Here is a tiny trained network, its code and every weight. The questions are about switching its units off for an input and a target symbol, where a switched-off unit gives its printed mean instead of its output.

import numpy as np


def w(rows, s, z=0):
    codes = np.array(rows[::2]) - 128.0
    scale = np.full(codes.shape[1], s)
    scale[-1] = z or s
    return codes * scale


def norm(h):
    return h / np.sqrt((h * h).mean(-1, keepdims=True) + 1e-5)


def f(y):
    return np.maximum(y, 0)


def softmax(a):
    e = np.exp(a - a.max(-1, keepdims=True))
    return e / e.sum(-1, keepdims=True)


def log_softmax(a):
    a = a - a.max(-1, keepdims=True)
    return a - np.log(np.exp(a).sum(-1, keepdims=True))


def net(x, mask):
    ids = ['αβγδεζηθλπστφω'.index(c) for c in x.split()]
    T = len(ids)
    res = E[ids] + P[:T]
    r = norm(res)
    for j in range(3):
        rows = slice(3 * j, 3 * j + 3)
        q, k, v = (r @ M[0][rows].T for M in (Q, K, V))
        z = softmax(np.where(np.tri(T) > 0, q @ k.T / 3**0.5, -1e9)) @ v
        o = O[0][rows]
        res = res + np.where(mask[j], z, o[:, -1]) @ o[:, :-1]
    y = f(norm(res) @ A[0][:, :-1].T + A[0][:, -1])
    res = res + np.where(mask[3:7], y, B[0][:, -1]) @ B[0][:, :-1]
    return log_softmax(norm(res)[-1] @ U[:, :-1].T + U[:, -1])


Q, K, V, O, A, B = {}, {}, {}, {}, {}, {}
E = w([
[119,90,118,88],'α',
[110,161,168,146],'β',
[165,76,97,116],'γ',
[91,82,120,84],'δ',
[198,159,158,158],'ε',
[100,171,170,152],'ζ',
[133,144,135,171],'η',
[131,166,161,144],'θ',
[93,66,122,78],'λ',
[98,79,127,91],'π',
[128,142,127,174],'σ',
[119,141,124,192],'τ',
[2,251,138,206],'φ',
[54,99,120,143],'ω',
],0.02)
P = w([
[155,158,64,2],'0',
[123,81,106,141],'1',
[147,79,154,159],'2',
[143,90,162,176],'3',
[142,100,157,187],'4',
[139,109,157,189],'5',
[139,121,153,191],'6',
[129,124,146,198],'7',
[133,130,143,200],'8',
[131,137,132,201],'9',
[122,140,132,206],'10',
[127,141,128,200],'11',
[127,135,125,202],'12',
[125,129,118,187],'13',
],0.007)
Q[0] = w([
[145,108,4,48],'h1',
[68,110,184,48],'h1',
[121,156,166,172],'h1',
[172,149,44,169],'h2',
[150,117,185,93],'h2',
[165,144,153,129],'h2',
[35,138,225,24],'h3',
[208,132,101,116],'h3',
[62,88,95,133],'h3',
],0.016)
K[0] = w([
[146,157,157,18],'h1',
[140,8,220,116],'h1',
[133,130,131,213],'h1',
[141,189,39,58],'h2',
[144,24,197,150],'h2',
[126,71,90,36],'h2',
[95,34,205,217],'h3',
[215,128,66,163],'h3',
[36,110,54,134],'h3',
],0.011)
V[0] = w([
[221,60,35,91],'h1',
[42,91,103,127],'h1',
[157,112,88,180],'h1',
[107,213,176,92],'h2',
[153,119,168,107],'h2',
[229,204,103,173],'h2',
[41,173,82,132],'h3',
[179,198,52,138],'h3',
[109,71,149,2],'h3',
],0.0087)
O[0] = w([
[73,144,157,254,25],'h1',
[76,169,129,77,219],'h1',
[164,145,147,121,195],'h1',
[172,56,201,186,111],'h2',
[153,178,151,140,80],'h2',
[180,46,115,81,84],'h2',
[92,124,184,128,254],'h3',
[86,159,169,79,45],'h3',
[205,16,124,133,124],'h3',
],0.0086,0.0049)
A[0] = w([
[139,171,238,115,37],'n1',
[168,176,226,241,2],'n2',
[241,152,158,2,192],'n3',
[125,140,169,182,24],'n4',
],0.0085,0.0018)
B[0] = w([
[245,48,131,130,213],'n1',
[110,134,56,2,255],'n2',
[82,200,148,200,198],'n3',
[81,174,12,74,173],'n4',
],0.006,0.0033)
U = w([
[135,118,133,174,124],'α',
[140,108,139,129,91],'β',
[153,130,85,235,131],'γ',
[127,112,141,151,139],'δ',
[95,172,140,243,254],'ε',
[162,76,134,67,103],'ζ',
[138,104,186,145,148],'η',
[139,105,151,134,94],'θ',
[143,118,121,167,123],'λ',
[140,105,144,151,100],'π',
[120,102,214,117,197],'σ',
[9,155,185,84,91],'τ',
[102,99,133,51,130],'φ',
[122,118,8,83,27],'ω',
],0.013,0.004)

Each question gives the input, a string of symbols that net reads in full, and the target symbol t.
The units are the heads (3 rows each of Q, K, V and O) and the neurons (one row each of A and B). Each row of codes is followed by its name. A weight is (code - 128) times the scale printed after its matrix; where a second scale follows, it is the last column's (O, A, B and U).
mask holds one flag per unit, heads first, then neurons. A switched-off unit (its flag False) gives its mean, the last column of its rows in O or B, instead of its output. The means were averaged over made-up inputs and are rounded, as every weight is.
A unit's drop is (log p(t) with every unit on - log p(t) with that unit switched off) / (log p(t) with every unit on - log p(t) with every unit switched off).
The circuit of an input: a set's keep is (log p(t) with only the set's units on - log p(t) with every unit switched off) / (log p(t) with every unit on - log p(t) with every unit switched off). Starting from all 7 units, units are removed one at a time, each time the one whose removal leaves the highest keep (on an exact tie, the one counted first), for as long as the keep stays at least 0.8.
units of the circuit, in order: the units of the circuit, biggest drop first
unit that matters most: the unit with the biggest drop
which heads matter: for each layer, one digit per head in row order, 1 if its drop is at least 0.15 and else 0, layers parted by /
drop of u: that unit's drop, to one decimal
input ω ω τ ω ω τ, target ω: units of the circuit, in order -> n2; h2; h3; h1
input ω φ φ ζ π ω ω τ ω ω ω ω η, target ω: unit that matters most -> n2
input ζ ω ω ω σ, target ζ: which heads matter -> 000
input ζ ω λ τ ω ω ω ε ω ω τ, target ζ: units of the circuit, in order -> n2; h2; h1
input ω γ ω λ η γ δ η, target ω: which heads matter -> 010
input λ β ω τ γ ω γ ω γ π, target ε: which heads matter -> 100
input ζ ω ε γ τ τ ω ε ω π γ τ ω τ, target ζ: which heads matter -> 010
input γ γ ω, target ε: units of the circuit, in order -> h1; h2
input ζ ω ω ζ σ ζ γ ω γ ω η, target ζ: units of the circuit, in order -> n2; h2
input ω ω ω α ε, target ε: which heads matter -> 011
input τ ω ω ζ ω ω δ, target τ: which heads matter -> 110
input σ ε γ ω τ ω τ, target σ: which heads matter -> 011
input η ω τ φ ζ ω ω ω ω δ, target τ: which heads matter -> 100
input σ τ ε ω γ ω η ω σ β ω σ, target σ: units of the circuit, in order -> h3; h2; n1
input γ ω ω π, target τ: which heads matter -> 010
input ω σ τ τ σ γ σ, target ω: units of the circuit, in order -> n2
input ζ τ γ ε γ ζ ω γ ζ ω ω ω ω α, target ε: which heads matter -> 100
input ω τ σ λ γ σ, target ω: units of the circuit, in order -> n2; h2; h3
input φ ζ τ β ω η θ τ, target φ: which heads matter -> 111
input τ ω α η λ ω τ θ ω γ ζ ζ τ, target τ: units of the circuit, in order -> h3
input γ π ζ δ ω ω φ ω τ γ τ ω ω γ, target γ: which heads matter -> 100
input τ ζ η γ τ τ ω δ ζ γ ω τ, target τ: drop of h3 -> 1.4
input γ φ λ ω ω ω τ τ ω η γ γ, target γ: drop of h1 -> 0.6
